Facts:
bamar π stenul; basak π stebe; bivepu π trabik
bokon π festa; brerer π penil; brerir π kabi
brifle π vuskek; bruflo π vuskek; brulis π plosos
bruzazir π nubeku; debeplo π bruzazir; dova π saplamul
dradastom π skagrul; dresuzum π kanir; drodak π kugevir
flonil π safle; flopla π stenul; fludruk π kabi
fuperu π festa; fuvo π plotronir; gagren π vuskek
gelivun π dretrun; gofo π lotal; greruba π stebe
gretrabim π skistu; grura π kabi; gugagrur π lidror
kaduk π gutri; kanir π stenul; kavir π gagrek
klefi π kabi; klisto π skagrul; kloklur π kanir
klutobrur π trabik; lelun π stiplar; lila π pluflu
lobrin π plosos; lotal π klidrok; mape π plotronir
mapos π skagrul; mezes π taskun; nifik π kugevir
nuflar π stafim; piflu π gaflar; pinogruk π stenul
pirom π drudro; plefler π plosos; plido π pluflu
plizer π penil; plopeklur π vazis; ploskul π gidi
ragri π zodra; raklor π pluflu; ramur π gidi
ribis π skistu; rulal π lotal; saplamul π gidi
semu π stiplar; seplin π safle; skagril π lotal
skagrul π tibra; skeklel π tibok; skofu π taskun
skogir π begrarom; skoskodrur π plotronir; stebe π pluflu
stetin π kanir; stugrul π gagrek; subros π saplamul
tapla π fatrir; toklal π gaflar; trabik π kanir
traklil π begrarom; trubrin π botron; vazis π kanir
vibrus π zukek; zaba π gidi; zisal π gutri
zukek π drudro; basak β klisto; basak β kabi
basak β skigok; basak β braflas; begrarom β gutri
begrarom β boflos; begrarom β bruflo; begrarom β plotronir
begrarom β fuvo; begrarom β tiflun; bivepu β drodak
bivepu β flopla; bivepu β mezes; bivepu β treklal
brerir β piflu; brerir β brorunur; brerir β lila
brerir β dresuzum; defal β fatrir; defal β pinogruk
defal β trodram; dova β toklal; dova β subros
dova β lelun; dova β festa; dradastom β lila
dradastom β neplagron; dradastom β trodram; drudro β ploskul
drudro β botron; drudro β nubeku; drudro β stebe
drudro β plotronir; drudro β trodram; drudro β gruflo
drudro β bokon; fludruk β flopla; fludruk β gelivun
fludruk β peklir; fludruk β safle; fluko β subros
fluko β plotronir; fluko β peklir; fluko β bokon
grura β kavir; grura β kloklur; grura β skofu
grura β bokon; klekle β stebe; klekle β brifle
klekle β semu; klekle β pluflu; lobrin β fuperu
lusezim β flopla; lusezim β gretrabim; lusezim β semu
mapos β drodak; mapos β neplagron; mapos β kloklur
mapos β tiflun; mapos β gelivun; penil β trabik
penil β pinogruk; penil β flonil; penil β bovudrur
penil β vufur; penil β tibra; penil β mape
raklor β plizer; raklor β gutri; raklor β zagror
raklor β plopeklur; raklor β plido; sakli β gutri
sakli β trabik; sakli β pluflu; sakli β gromer
sakli β safle; seplin β skigrom; seplin β zaba
seplin β fatrir; seplin β megas; seplin β dresuzum
seplin β tibra; skeklel β lila; skeklel β kabi
skeklel β flivo; skeklel β vufur; skeklel β safle
skistu β plopeklur; skistu β ragri; skistu β nubeku
skistu β flopla; skistu β plido; skistu β pirom
skogir β gugagrur; skogir β lila; skogir β klisto
skogir β ragri; skogir β stiplar; skogir β trodram
skoner β gretrabim; skoner β zisal; skoner β treklal
skoskodrur β klefi; skoskodrur β nubeku; skoskodrur β stiplar
skoskodrur β plefler; skoskodrur β ribis; stetin β stafim
stetin β ramur; stetin β plosos; stetin β stiplar
stetin β gofo; stetin β kloklur; stetin β gresu
stetin β gagrek; tapla β stafim; tapla β gutri
tapla β drodak; tapla β flopla; tapla β gretrabim
tapla β plotronir; tapla β flivo; tapla β pirom
tapla β kugevir; tifufluk β kloklur; vuskek β plibrel
vuskek β dretrun; vuskek β plosos; vuskek β tibok
vuskek β gresu; vuskek β vufur; vuskek β trubrin
vuskek β skagril; vuskek β gagren; zukek β brorunur
zukek β stiplar; zukek β nuflar; zukek β brulis
zukek β stofo; zukek β peklir; bamar λ plizer
basak λ bovudrur; begrarom λ ploskul; bivepu λ zaba
bokon λ brerir; bovudrur λ skagrul; braflas λ flivo
brerer λ stugrul; brerir λ mape; brifle λ skofu
bruflo λ lelun; brulis λ gruflo; bruzazir λ vibrus
dapam λ skogir; dova λ fuperu; dradastom λ stebe
dreskil λ stetin; dresuzum λ mapos; drodak λ kanir
flivo λ treklal; flonil λ nuflar; fluko λ pusko
fogan λ plopeklur; fuperu λ tivogu; fuvo λ triplotra
gagren λ klidrok; gelivun λ nifik; gofo λ gromer
greruba λ basak; gresu λ safle; gretrabim λ bivepu
gromer λ gretrabim; grura λ skoskodrur; gugagrur λ penil
kaduk λ begrarom; kanir λ brerer; kavir λ dretrun
klefi λ lusezim; klekle λ pinogruk; kloklur λ bruflo
klutobrur λ fogan; kugevir λ skigrom; lelun λ studropu
lila λ bamar; lotal λ plefler; mapos λ vazis
mezes λ ramur; miklere λ plibrel; nifik λ bokon
nuflar λ ribis; peklir λ klekle; piflu λ dresuzum
pinogruk λ zagror; pirom λ neplagron; plefler λ grura
plibrel λ voflove; plido λ seplin; plizer λ fuvo
plopeklur λ zodra; pusko λ klisto; ragri λ brulis
raklor λ lotal; ramur λ kavir; ribis λ flopla
rulal λ lobrin; safle λ skigok; semu λ stofo
seplin λ lila; skagril λ kloklur; skagrul λ megas
skeklel λ kaduk; skigok λ fluko; skigrom λ vufur
skofu λ tisos; skogir λ dreskil; skoner λ tiflun
sodo λ saplamul; stebe λ bruskoma; stenul λ miklere
stetin λ sakli; stiplar λ skagril; stofo λ greruba
stugrul λ defal; subros λ brorunur; tapla λ dapam
tiflun λ peklir; tifufluk λ sodo; tisos λ fludruk
tivogu λ pirom; toklal λ kugevir; trabik λ gelivun
traklil λ gugagrur; treklal λ dradastom; triplotra λ traklil
trubrin λ bruzazir; vazis λ ragri; vibrus λ debeplo
voflove λ rulal; vufur λ klefi; vuskek λ dova
zaba λ plido; zagror λ zisal; zodra λ flonil
zukek λ tapla; bamar θ 624; basak θ 823
begrarom θ 59; bivepu θ 753; bokon θ 823
bovudrur θ 624; braflas θ 59; brerer θ 75
brifle θ 820; brorunur θ 547; brulis θ 753
bruskoma θ 823; bruzazir θ 547; dapam θ 547
debeplo θ 823; defal θ 932; dova θ 820
dradastom θ 75; dresuzum θ 75; dretrun θ 624
drodak θ 624; fatrir θ 879; flivo θ 879
flonil θ 75; fluko θ 932; fogan θ 753
fuperu θ 753; fuvo θ 932; gagren θ 547
gelivun θ 75; gromer θ 823; gruflo θ 547
grura θ 879; kaduk θ 823; kavir θ 879
klefi θ 547; klekle θ 75; kloklur θ 823
klutobrur θ 823; kugevir θ 624; lelun θ 932
lila θ 75; lotal θ 547; lusezim θ 823
mapos θ 820; megas θ 75; mezes θ 59
miklere θ 820; neplagron θ 932; nuflar θ 932
penil θ 547; piflu θ 823; pinogruk θ 547
pirom θ 59; plefler θ 823; plibrel θ 59
plido θ 879; pusko θ 820; ragri θ 932
raklor θ 75; ramur θ 823; ribis θ 547
safle θ 75; saplamul θ 547; semu θ 753
seplin θ 59; skeklel θ 753; skigok θ 879
skigrom θ 59; skofu θ 547; skogir θ 823
skoner θ 823; stebe θ 820; stetin θ 820
stiplar θ 75; stofo θ 547; studropu θ 624
stugrul θ 547; subros θ 823; tapla θ 75
tifufluk θ 932; tisos θ 624; tivogu θ 547
toklal θ 879; trabik θ 624; treklal θ 547
trubrin θ 624; vazis θ 624; vibrus θ 59
voflove θ 823; vufur θ 75; vuskek θ 75
zisal θ 753; zodra θ 59; zukek θ 753

Known rows:
skeklel: [  0   1  -2  -3  -4  -1   1 -19  -1   1   3   5   2   1  -4  -4  -2  -7
   1  -5  -7   1   2   3   3  -4 -18   2   1  -2   4  -1  -2  -5   5   2
   1  -1  -6   1  23  -2]
basak: [  0  -2  -1   2  -5   2  -4  -7  16   2   2   7   1   0   3  -2   4   4
   2  -7   3  -1  -1   4   3   1 -11   3  -1  -1   6   9   1  -3   3   3
  -4  -1  -2  -9  13  -4]
dradastom: [  0   1   1  -1  -2  -1  -6 -22   1   1   1   2   4   2   1  -1   2  -4
   0  -2   1   0   2   3   2  -4 -13  -3   1  -2   2   5  -1  -3   1  -1
  -5   2  -3   4  15  -4]
gugagrur: [  1   1   2   0   1   3  -9 -12   8  -1  -2  -6  -1   3   1   2  -1  -3
  -2  -1  -1   0   1   0  -6   1   3  -3   3  -2  -3   1   1  -1  -1  -1
  -1  -1   4  -5   1   0]
safle: [ 1  3  1  1  3  1 -3  9 -1 -1  1 -2 -2 -2  1  0 -1 -3  2  8 -4  4  0  1
 -4 -2  1 -3  1  0 -3 -8  0  5  1  1  2 -3  0  6  8 -1]
zodra: [ -1  -2   0  -1   0   1   1   8  -3  -1   1  -1  -1  -2   0  -2  -3   6
   1   1   3  -2  -3  -1   4   1   1   1  -1   0   4   0   0   1   0  -1
  -2   0  -2   3 -10  -3]
saplamul: [  3  -3  -1   1   2   3  -4 -19 -11 -10   3  -3   4  -1   1   5   2  13
  -3  -1   4  -3  -6  -2  -1   6   6   0  -2  -1  -5   5  -1   3   0  -1
   4   2  -5 -13  -3   0]
kugevir: [-1  0  0  1  3 -1  3 10  1  1 -2  5  0 -1  2  2  0  3  0  7 -2  3 -1  0
 -6 -4 -2 -1 -1  0 -1 -4  1  5  4  2  2 -1 -3 11 -7 -1]
klekle: [  4   1   2  -1  -2  -2   3 -20  -1   2   1   7   5   0   1  -2   3   1
   2  -2   4  -2   2   2   8  -3 -12  -1  -2   0  -2   6  -1   3   0   0
  -2   3  -7   3   7  -6]
drudro: [  3  -1   1   1  -5  -2   1 -20   6   1   1   5   8  -2   0  -1  -1   7
  -1  -2   2  -1   0   1   3  -5 -14  -1  -1  -1   3   6  -1   5   3  -2
   0   2 -10  10   3  -8]
grura: [ -6  -3   2  -1  -3  -6   0 -19   1   2   0   4   8   2   1   4   3   1
  -2  -5   5  -2   3   2   5   0  -9   0   0  -2   4   4   1  -3  -2  -3
   0   5   2   6   0   1]
klidrok: [ 0  0  2  0 -1 -2  0 -7  1 -2  1 -6  2 -1  1  1 -2  3  0 -3  4 -2 -2 -1
  9  4  5 -3  0 -1  1  3  0  4 -3 -2 -4 -2 -2 -2 -8 -3]
gretrabim: [ 1  2  0  0  3  1  4 13  1  3  0  6 -2  0  0  1  5 -7 -2  5 -5  1  2 -1
 -6 -2  1 -2 -1  2 -5 -7  1  1  2  4  5  2  2  5 -3  4]
gofo: [-5 -1 -3 -2  0 -7  2 17 -4  0 -2  0 -2  2  0  2  1 -6  0  3 -6  1  2  2
 -4  0 -3  2  0  0  4 -7  1 -8  1  2  0  0  5 11  0  5]
lunu: [ 1 -1  0  0 -1 -2  0  1 -1 -1  0  0  0 -2 -1 -2 -2  3  0 -1  2 -2  1 -1
  4  1  2  1 -1  1  1  1  0 -2 -2  0 -4  0 -2 -1 -6 -1]
mapos: [ -1  -1   3  -3  -5  -8  -3  11   1  -3  -6  10   7   3   0   5   4   3
   3   0   0   0   9   1   6  -3 -17   2   1   2   7   8  -1  -3  -1  -2
   5   4  -3   8  -2   1]
gruflo: [  2   1   2   2   2   4  -1 -16  11  -2  -1  -5   1   1   1   2   2  -4
  -4  -1   1  -1  -1  -1  -2   1   4  -3   1  -1  -7  -1   1   7   0  -1
   2   1  -1   0  -7   0]
seplin: [  3  -2   2  -2  -5   6 -11 -14  -5   1   1   2   0   2  -1  -8  -4   3
   5  -5   2  -4   0   1   6  -2 -11   1   4   0  13   8  -2  -6   1  -2
  -9   0  -4  -3  15 -10]
traklil: [-1  0  1 -1  0 -2  0 -5  1  0  0 -3  2  1  1  0  1 -2 -1 -3  4 -3 -1 -1
  4  2  3 -2 -1 -1  2  3  0 -1 -2 -1 -2  1  0 -6 -7  0]

Rows:
No name comes twice in this set of rows, the named rows included.
[ -5  -3  -4  -1  -6 -14  -2  -3 -13  -4   3   1   5  -1  -1   2  -5   8
   5  -2  -1   3  -1   4   9   0 -17   4  -4  -4  15   1  -2  -7   2  -1
 -11  -2  -1  14  17  -7]	vuskek
[ 1  3 -2 -2  2 -3  8 -3 -5 -1  5 -2 -2 -2 -3 -3 -2 -6  0 -5 -2 -2 -1 -1
  6  4  4  0 -2  1 -3 -4 -1  0 -2  4 -1 -2 -1 -8 -2  4]	fuperu
[ 2 -1  2 -2 -3 -4 -1 28 -8 -1 -1  3  2 -2 -1  2 -2  7  6  3  1 -1  5 -2
  8  1 -3  3  2  4  5  2 -2 -3 -4  0  3  0  0 -3 -7  3]	miklere
[  0   4   1  -1   3  -3   5 -22  10  -2   1  -4   2   0  -1   3   1 -13
  -6  -4  -1  -1  -1  -1   2   3   3  -4  -2  -1 -12  -1   0   6  -2   1
   3   0  -2  -8 -10   6]	zisal
[  0   0  -2  -2  -5  -7   3 -16  -3   0   4   6   2   0  -4  -2  -2  -5
   1  -5  -5   1  -1   3   7  -3 -18   4  -1  -1   6   0  -2  -2   3   2
   1   0  -8   4  17  -2]	zukek
[  1   0   3  -2  -4   3 -11 -24   3   0   0  -1   3   3   0  -3  -1  -3
   1  -6   1  -2   2   1   3  -2 -10  -1   3  -2   7   7  -1  -3   0  -2
  -5   1  -3  -2  12  -5]	brerir
[  1  -1   2   0  -5   4 -13 -31   1  -4   2  -7   5   2  -1  -1  -7   4
   2  -7   3  -1  -3   2   5   0  -9   0   3  -3   9   9  -2   3   2  -6
  -8  -2  -6  -3  15 -11]	penil
[  1   3   5   4  -2   2  -4  27  21  -1  -4   2   1  -1   5   8   5  11
   4   3   3   2   6  -1   2   3   2   0   3   4  -6   3   2   6  -3   1
  10  -1   1 -14  -5   5]	stebe
[ 3  2  3 -2  0  0  0 36 -6  0 -4  8  1  0  0  0  1  3  5  6 -3  0 10 -2
  0 -2 -4  2  3  6  0 -2 -1 -3 -2  2  7  1 -1  2 -7  5]	brifle
[  1  -1  -1   0   1  -2   8  22 -10   5   2   4  -1  -4   0  -4   2  -1
   3   3   2  -3   2   0   4   0   3  -1   0   3   1  -6   0  -3  -2   2
   4   2   3   4  -2   5]	toklal

The same elements again, as new rows of numbers:
Known rows:
kugevir: [12 -5 -8  1 -9 11  5  6  5 19  1  0  4]
stebe: [ 11  -8  -4 -16  -7  13  -5   1   4   6  -1   2  -1]
piflu: [  1   2  -1   1  15  -5 -10  10  -3  -3  -8  -7  -4]
skigok: [-8  0 -3 -2  9 -2  4  1  3  0  0 -5  5]
zisal: [  4  -5   5 -17 -34   7   0  -6   2  -9   6   3  -4]
gagrek: [ 1 -1 -8 -6 14 13  7 -8  3 11 -4 -5 11]
plopeklur: [ -2 -10  -1  -5 -20  -2  -5   9   9   4   0   2 -12]
megas: [  4   2  -4 -20  23   9  -5 -12  -7  -5   0  -5   9]
tisos: [-8  4 -1  7 12 -4  4  2  1  0 -1 -1  4]
kabi: [  1  -3  -6 -13  19  11   4  -4  -1  13  -2  -6  13]
stofo: [-6 -2 -1  2  3 -4  5  6  9  5  1 -3 -1]
ribis: [-10  -2   7 -15 -21   3   1  -3  12 -15   3   4  -5]
neplagron: [ 17  -4  -5 -22  -4  15  -2  -2   1   7   1  -1   3]
fatrir: [ -9  -5  -5 -21  39   0   9  -6 -10  20   5 -11  17]
festa: [ 4 -3 -5 -5 12  8  6 -8 -3 15 -2 -4 10]
penil: [  5  10  10 -13   1   8  15 -41 -18 -18  24  11  16]
tibra: [ -9   1  -7 -18  47   6   6 -11  -2   7  -4 -10  16]
lotal: [-12   3  -1  12  11 -13   8   6   4   1   3  -2   1]
tifufluk: [11  6 -2 20  0 -5  0  9 -3  7 -5  1 -3]

Rows:
No name comes twice in this set of rows, the named rows included.
[  2   5   3  22 -26   1   5 -11  -6  -6   8  11   0]	sakli
[ -2   7   7  33 -11 -19  -1   6  -4  -5   0   6 -11]	dova
[ 23   0  -1  15 -30   9  -3  -6 -11   2   3  10   0]	lusezim
[ -6   0   9 -15 -10  -3  -1 -13   1 -18   6   5  -4]	bamar
[ -6   0   2 -16  23  -2 -10  -1  -3  -7  -5  -3  -2]	flonil
[  8  -9  -1 -20  -6   5 -13  11   2   7  -6  -4  -8]	kloklur
[-11  -3   2   4 -20  -4   0   5  10  -6  -1   0  -5]	kavir
[  3   4   5  24 -10  -8  -8   0  -7  -5  -1   8 -10]	dradastom
[ 13  -7 -13 -10  15  18  -5   7  -2  21  -4  -5   9]	safle
[-17   2   2  -1  23 -12  -4   8   3  -7  -4  -7  -2]	skagril
[ 20   5   2  24 -21   2   3  -2  -8   2   1   9  -3]	fluko
[-17  -2   5 -17  12  -9   0   1   9 -11   2  -2  -4]	pinogruk
[  3  -3   0  -4   5  -4 -12  12  -2   1  -5  -3  -7]	ramur
[ 15   8  -8  40 -23  13   6  -3  -1   0   0  10   6]	begrarom
[  1   2  11 -25 -24  12   1 -27   3 -30   5   8   1]	traklil

